Here is a tiny trained network, its code and every weight. The questions are about switching its units off for an input and a target symbol, where a switched-off unit gives its printed mean instead of its output.

import numpy as np


def w(rows, s, z=0):
    codes = np.array(rows[::2]) - 128.0
    scale = np.full(codes.shape[1], s)
    scale[-1] = z or s
    return codes * scale


def f(y):
    return y / 2 * (1 + np.tanh(0.7978845608 * (y + 0.044715 * y**3)))


def softmax(a):
    e = np.exp(a - a.max(-1, keepdims=True))
    return e / e.sum(-1, keepdims=True)


def log_softmax(a):
    a = a - a.max(-1, keepdims=True)
    return a - np.log(np.exp(a).sum(-1, keepdims=True))


def net(x, mask):
    ids = ['ΓΔΛΠΨΩαβεζηθμξστ'.index(c) for c in x.split()]
    T = len(ids)
    res = E[ids] + P[:T]
    u = 0
    for l in range(2):
        q, k, v = (res @ M[l].T for M in (Q, K, V))
        z = softmax(np.where(np.tri(T) > 0, q @ k.T / 2**0.5, -1e9)) @ v
        res = res + np.where(mask[u], z, O[l][:, -1]) @ O[l][:, :-1]
        u += 1
        y = f(res @ A[l][:, :-1].T + A[l][:, -1])
        res = res + np.where(mask[u : u + 8], y, B[l][:, -1]) @ B[l][:, :-1]
        u += 8
    return log_softmax(res[-1] @ U[:, :-1].T + U[:, -1])


Q, K, V, O, A, B = {}, {}, {}, {}, {}, {}
E = w([
[138,97,82,192,158,88],'Γ',
[123,133,92,162,167,136],'Δ',
[35,181,117,183,96,72],'Λ',
[118,145,100,153,154,133],'Π',
[93,188,116,155,118,126],'Ψ',
[249,154,148,181,118,96],'Ω',
[135,89,97,211,115,100],'α',
[134,148,108,159,133,134],'β',
[96,125,101,152,78,87],'ε',
[179,118,99,198,91,109],'ζ',
[96,79,158,160,72,29],'η',
[120,149,130,113,165,122],'θ',
[90,119,90,196,81,159],'μ',
[144,112,102,222,144,206],'ξ',
[161,142,152,176,186,216],'σ',
[108,35,31,46,85,126],'τ',
],0.018)
P = w([
[104,212,92,204,123,91],'0',
[52,130,213,212,162,111],'1',
[103,188,95,154,106,104],'2',
[76,63,195,165,141,131],'3',
[125,147,88,97,82,130],'4',
[104,12,199,111,112,155],'5',
[154,135,90,71,57,149],'6',
],0.011)
Q[0] = w([
[104,102,105,157,179,151],'0.h0',
[139,152,40,179,8,129],'0.h0',
],0.017)
K[0] = w([
[103,122,102,122,164,144],'0.h0',
[140,83,137,132,5,182],'0.h0',
],0.019)
V[0] = w([
[185,205,196,115,56,140],'0.h0',
[12,177,152,105,24,254],'0.h0',
],0.0061)
O[0] = w([
[253,119,60,156,170,117,5],'0.h0',
[188,216,236,109,34,114,21],'0.h0',
],0.0061,0.0014)
A[0] = w([
[117,194,50,101,114,214,123],'0.n0',
[138,123,103,76,151,14,86],'0.n1',
[97,181,136,107,87,75,132],'0.n2',
[110,141,195,201,126,168,253],'0.n3',
[85,141,31,65,127,137,98],'0.n4',
[141,91,129,120,81,60,201],'0.n5',
[106,187,120,7,227,121,131],'0.n6',
[203,70,159,151,147,110,87],'0.n7',
],0.011,0.0055)
B[0] = w([
[184,90,45,150,177,175,151],'0.n0',
[253,142,196,144,110,144,135],'0.n1',
[202,94,110,160,167,128,165],'0.n2',
[92,189,172,9,83,131,254],'0.n3',
[99,163,166,134,94,76,141],'0.n4',
[106,165,66,58,178,147,194],'0.n5',
[205,100,140,100,124,149,133],'0.n6',
[12,86,118,141,137,142,157],'0.n7',
],0.011,0.0091)
Q[1] = w([
[110,73,253,150,123,128],'1.h0',
[81,99,115,136,86,143],'1.h0',
],0.02)
K[1] = w([
[55,250,122,212,167,53],'1.h0',
[143,94,176,159,193,74],'1.h0',
],0.014)
V[1] = w([
[92,112,75,150,2,85],'1.h0',
[175,94,141,41,228,2],'1.h0',
],0.016)
O[1] = w([
[180,1,186,212,27,96,254],'1.h0',
[126,171,238,205,208,160,84],'1.h0',
],0.0099,0.0039)
A[1] = w([
[125,120,185,39,170,157,98],'1.n0',
[151,198,63,169,162,132,105],'1.n1',
[45,111,38,249,137,140,3],'1.n2',
[66,43,152,68,157,145,233],'1.n3',
[74,99,145,32,121,138,25],'1.n4',
[71,135,133,62,180,170,207],'1.n5',
[109,112,80,42,157,95,119],'1.n6',
[175,131,51,212,165,88,79],'1.n7',
],0.011,0.0053)
B[1] = w([
[32,107,58,134,116,161,200],'1.n0',
[147,116,139,37,248,123,193],'1.n1',
[14,37,152,90,212,205,172],'1.n2',
[106,208,117,100,103,85,239],'1.n3',
[147,128,142,210,235,95,232],'1.n4',
[220,71,140,146,44,40,248],'1.n5',
[88,128,229,148,87,243,229],'1.n6',
[160,206,71,194,50,157,178],'1.n7',
],0.012,0.011)
U = w([
[73,54,169,221,177,158,1],'Γ',
[81,125,134,119,137,165,75],'Δ',
[103,254,197,126,77,66,195],'Λ',
[119,168,127,119,125,158,113],'Π',
[153,237,108,101,110,158,125],'Ψ',
[87,198,67,178,172,177,130],'Ω',
[49,67,134,98,137,86,204],'α',
[126,195,86,125,115,165,163],'β',
[209,239,111,218,107,146,146],'ε',
[146,125,17,200,118,119,123],'ζ',
[150,195,215,231,186,163,69],'η',
[196,88,122,107,184,88,186],'θ',
[181,106,120,61,52,123,76],'μ',
[111,200,184,154,88,219,43],'ξ',
[146,94,228,80,132,172,85],'σ',
[203,51,224,195,132,118,75],'τ',
],0.006,0.0063)

Each question gives the input, a string of symbols that net reads in full, and the target symbol t.
The units are the heads (2 rows each of Q, K, V and O) and the neurons (one row each of A and B). Each row of codes is followed by its name. A weight is (code - 128) times the scale printed after its matrix; where a second scale follows, it is the last column's (O, A, B and U).
mask holds one flag per unit, layer by layer, with each layer's heads first. A switched-off unit (its flag False) gives its mean, the last column of its rows in O or B, instead of its output. The means were averaged over made-up inputs and are rounded, as every weight is.
A unit's drop is (log p(t) with every unit on - log p(t) with that unit switched off) / (log p(t) with every unit on - log p(t) with every unit switched off).
The circuit of an input: a set's keep is (log p(t) with only the set's units on - log p(t) with every unit switched off) / (log p(t) with every unit on - log p(t) with every unit switched off). Starting from the 12 units with the biggest drops (on a tie, the unit counted first), units are removed one at a time, each time the one whose removal leaves the highest keep (on an exact tie, the one counted first), for as long as the keep stays at least 0.8.
units of the circuit, in order: the units of the circuit, biggest drop first
unit that matters most: the unit with the biggest drop
top k neurons: the k neurons with the biggest drops, biggest first
top k neurons in layer l: the k neurons of layer l with the biggest drops, biggest first
input Π η β ζ ε τ Δ, target τ: units of the circuit, in order : (1.h0)
input Γ α Λ, target α: units of the circuit, in order : (0.h0; 1.n2)
input θ Γ Γ μ ξ Ψ, target Λ: units of the circuit, in order : (1.n3; 1.n2)
input θ ζ Δ, target θ: top 3 neurons in layer 1 : (1.n1; 1.n5; 1.n6)
input Γ θ ε Γ α Π, target Λ: units of the circuit, in order : (1.n3; 1.n2)
input Λ ξ Γ, target ξ: units of the circuit, in order : (1.n6; 1.h0)
input Γ α ξ Ω ξ, target ξ: units of the circuit, in order : (1.n6; 1.h0; 0.n0)
input Ω Π Γ Δ α η, target Λ: top 3 neurons : (1.n3; 1.n2; 0.n7)
input β ζ η ε Π ζ ε, target ζ: units of the circuit, in order : (0.n3; 1.h0; 1.n6)
input Λ ε Γ ε μ Π α, target μ: top 2 neurons in layer 0 : (0.n2; 0.n0)
input η Γ α η ζ η Ω, target η: units of the circuit, in order : (1.h0; 0.n5; 0.n3)
input θ Λ Λ Ω, target Λ: top 2 neurons : (0.n7; 1.n3)
input ε Γ Λ Γ Ω σ θ, target σ: top 4 neurons : (1.n6; 0.n4; 0.n3; 1.n1)
input Λ Γ ζ α Γ, target ζ: unit that matters most : 0.n3
input ξ Γ Ω Π Γ θ Γ, target θ: top 2 neurons : (1.n1; 0.n3)
input ε Ω Γ Γ ζ, target ζ: top 3 neurons : (0.n3; 1.n7; 1.n6)
input θ θ Π Γ Π Λ, target Λ: top 4 neurons in layer 1 : (1.n5; 1.n3; 1.n2; 1.n1)
input ε ζ Γ, target ζ: units of the circuit, in order : (0.n3; 1.n7; 1.n6)
input Ω Π θ, target θ: units of the circuit, in order : (1.h0; 1.n1; 0.n6; 1.n5)
input Γ θ Ω, target θ: top 4 neurons : (1.n1; 0.n6; 0.n7; 1.n5)
input Ω Δ Ω Γ Γ, target Ω: unit that matters most : 0.n3
input β μ Ω Ψ ξ ξ ζ, target ξ: top 2 neurons in layer 1 : (1.n6; 1.n7)
input Γ ε Λ ξ, target Λ: units of the circuit, in order : (0.n3; 1.n3)
input Γ Γ θ μ Ψ Γ, target α: top 2 neurons in layer 1 : (1.n2; 1.n3)
